Below is a small trained network, with its code and all its weights. Each question gives an input and a class and asks what happens when units are switched off, that is, made to give their printed mean instead of their output.

import numpy as np


def w(rows, s, z=0):
    codes = np.array(rows[::2]) - 128.0
    scale = np.full(codes.shape[1], s)
    scale[-1] = z or s
    return codes * scale


def norm(h):
    return h / np.sqrt((h * h).mean(-1, keepdims=True) + 1e-5)


def f(y):
    return y / 2 * (1 + np.tanh(0.7978845608 * (y + 0.044715 * y**3)))


def log_softmax(a):
    a = a - a.max(-1, keepdims=True)
    return a - np.log(np.exp(a).sum(-1, keepdims=True))


def net(x, mask):
    res = np.array(x, float).reshape(1, 2) / 4 @ E
    u = 0
    for l in range(2):
        y = f(norm(res) @ A[l][:, :-1].T + A[l][:, -1])
        res = res + np.where(mask[u : u + 14], y, B[l][:, -1]) @ B[l][:, :-1]
        u += 14
    return log_softmax(norm(res)[-1] @ U[:, :-1].T + U[:, -1])


A, B = {}, {}
E = w([
[254,211,236,170],'x0',
[176,46,237,39],'x1',
],0.0055)
A[0] = w([
[159,252,102,151,76],'0.n0',
[143,213,105,219,127],'0.n1',
[37,130,15,148,118],'0.n2',
[127,176,140,220,158],'0.n3',
[156,203,87,230,149],'0.n4',
[110,109,85,144,190],'0.n5',
[96,154,147,91,75],'0.n6',
[149,2,115,59,177],'0.n7',
[83,113,158,58,175],'0.n8',
[147,158,128,226,144],'0.n9',
[142,246,115,74,7],'0.n10',
[92,128,77,131,201],'0.n11',
[165,96,110,142,58],'0.n12',
[95,224,166,167,60],'0.n13',
],0.0079,0.0017)
B[0] = w([
[52,212,92,87,206],'0.n0',
[109,245,214,186,224],'0.n1',
[210,70,30,132,254],'0.n2',
[83,181,100,158,191],'0.n3',
[145,252,186,166,234],'0.n4',
[134,102,107,149,160],'0.n5',
[111,125,111,96,122],'0.n6',
[46,69,194,119,233],'0.n7',
[110,93,203,149,172],'0.n8',
[84,175,118,160,185],'0.n9',
[105,171,33,18,140],'0.n10',
[149,97,104,158,175],'0.n11',
[134,138,100,71,118],'0.n12',
[73,182,51,64,167],'0.n13',
],0.017,0.0054)
A[1] = w([
[197,199,84,169,237],'1.n0',
[97,121,126,112,209],'1.n1',
[144,115,140,178,40],'1.n2',
[98,140,172,151,154],'1.n3',
[67,142,196,69,3],'1.n4',
[106,128,151,86,35],'1.n5',
[136,118,99,52,178],'1.n6',
[148,139,76,124,98],'1.n7',
[110,132,141,76,130],'1.n8',
[91,208,99,154,28],'1.n9',
[167,168,86,127,98],'1.n10',
[144,136,62,139,117],'1.n11',
[105,255,148,128,153],'1.n12',
[114,221,135,123,201],'1.n13',
],0.02,0.0017)
B[1] = w([
[94,159,78,150,212],'1.n0',
[222,175,69,110,138],'1.n1',
[126,148,103,111,131],'1.n2',
[114,146,133,159,163],'1.n3',
[179,155,179,161,182],'1.n4',
[136,137,142,161,140],'1.n5',
[129,124,121,103,127],'1.n6',
[117,144,157,136,148],'1.n7',
[120,123,149,158,137],'1.n8',
[159,90,159,100,209],'1.n9',
[104,136,119,156,164],'1.n10',
[118,154,165,121,159],'1.n11',
[109,140,164,3,251],'1.n12',
[121,126,163,56,218],'1.n13',
],0.05,0.016)
U = w([
[75,178,50,194,182],'0',
[104,106,119,125,26],'1',
[91,177,151,7,174],'2',
[190,127,187,206,199],'3',
[152,126,90,107,2],'4',
[169,7,60,135,139],'5',
],0.019,0.0094)

Each question gives the input, the list of numbers given to net, and the class t.
The units are the neurons (one row each of A and B). Each row of codes is followed by its name. A weight is (code - 128) times the scale printed after its matrix; where a second scale follows, it is the last column's (A, B and U).
mask holds one flag per neuron, layer by layer. A switched-off neuron (its flag False) gives its mean, the last column of its row in B, instead of its output. The means were averaged over made-up inputs and are rounded, as every weight is.
A unit's drop is (log p(t) with every unit on - log p(t) with that unit switched off) / (log p(t) with every unit on - log p(t) with every unit switched off).
most important unit: the unit with the biggest drop
k most important neurons: the k neurons with the biggest drops, biggest first
k most important neurons of layer l: the k neurons of layer l with the biggest drops, biggest first
drop when u is switched off: that unit's drop, to one decimal
input [-3,-6], class 0: 2 most important neurons -> (0.n2 1.n0)
input [-2,-4], class 0: 4 most important neurons -> (0.n2 1.n0 1.n12 0.n11)
input [5,4], class 3: 2 most important neurons -> (0.n2 0.n4)
input [-4,-1], class 5: 2 most important neurons -> (1.n12 0.n4)
input [-4,-8], class 0: 2 most important neurons -> (0.n2 1.n0)
input [-2,0], class 5: 2 most important neurons -> (1.n12 1.n13)
input [-7,-4], class 0: 3 most important neurons -> (1.n12 1.n9 1.n13)
input [-6,4], class 3: 2 most important neurons -> (0.n7 1.n12)
input [-5,-8], class 0: most important unit -> 0.n2
input [-8,4], class 5: 4 most important neurons -> (1.n12 0.n1 0.n4 1.n13)
input [-4,2], class 5: 3 most important neurons -> (1.n12 0.n1 0.n4)
input [-5,1], class 5: 2 most important neurons -> (1.n12 1.n13)
input [-5,-3], class 0: 3 most important neurons -> (1.n12 1.n13 1.n9)
input [7,6], class 3: 4 most important neurons of layer 0 -> (0.n2 0.n4 0.n1 0.n0)
input [-6,-4], class 0: 2 most important neurons -> (1.n12 1.n13)
input [-2,-3], class 0: drop when 0.n2 is switched off -> 0.8
input [-5,-7], class 0: drop when 1.n12 is switched off -> 0.2
input [-5,-5], class 0: drop when 1.n12 is switched off -> 0.3
input [-6,0], class 5: drop when 1.n4 is switched off -> 0.0
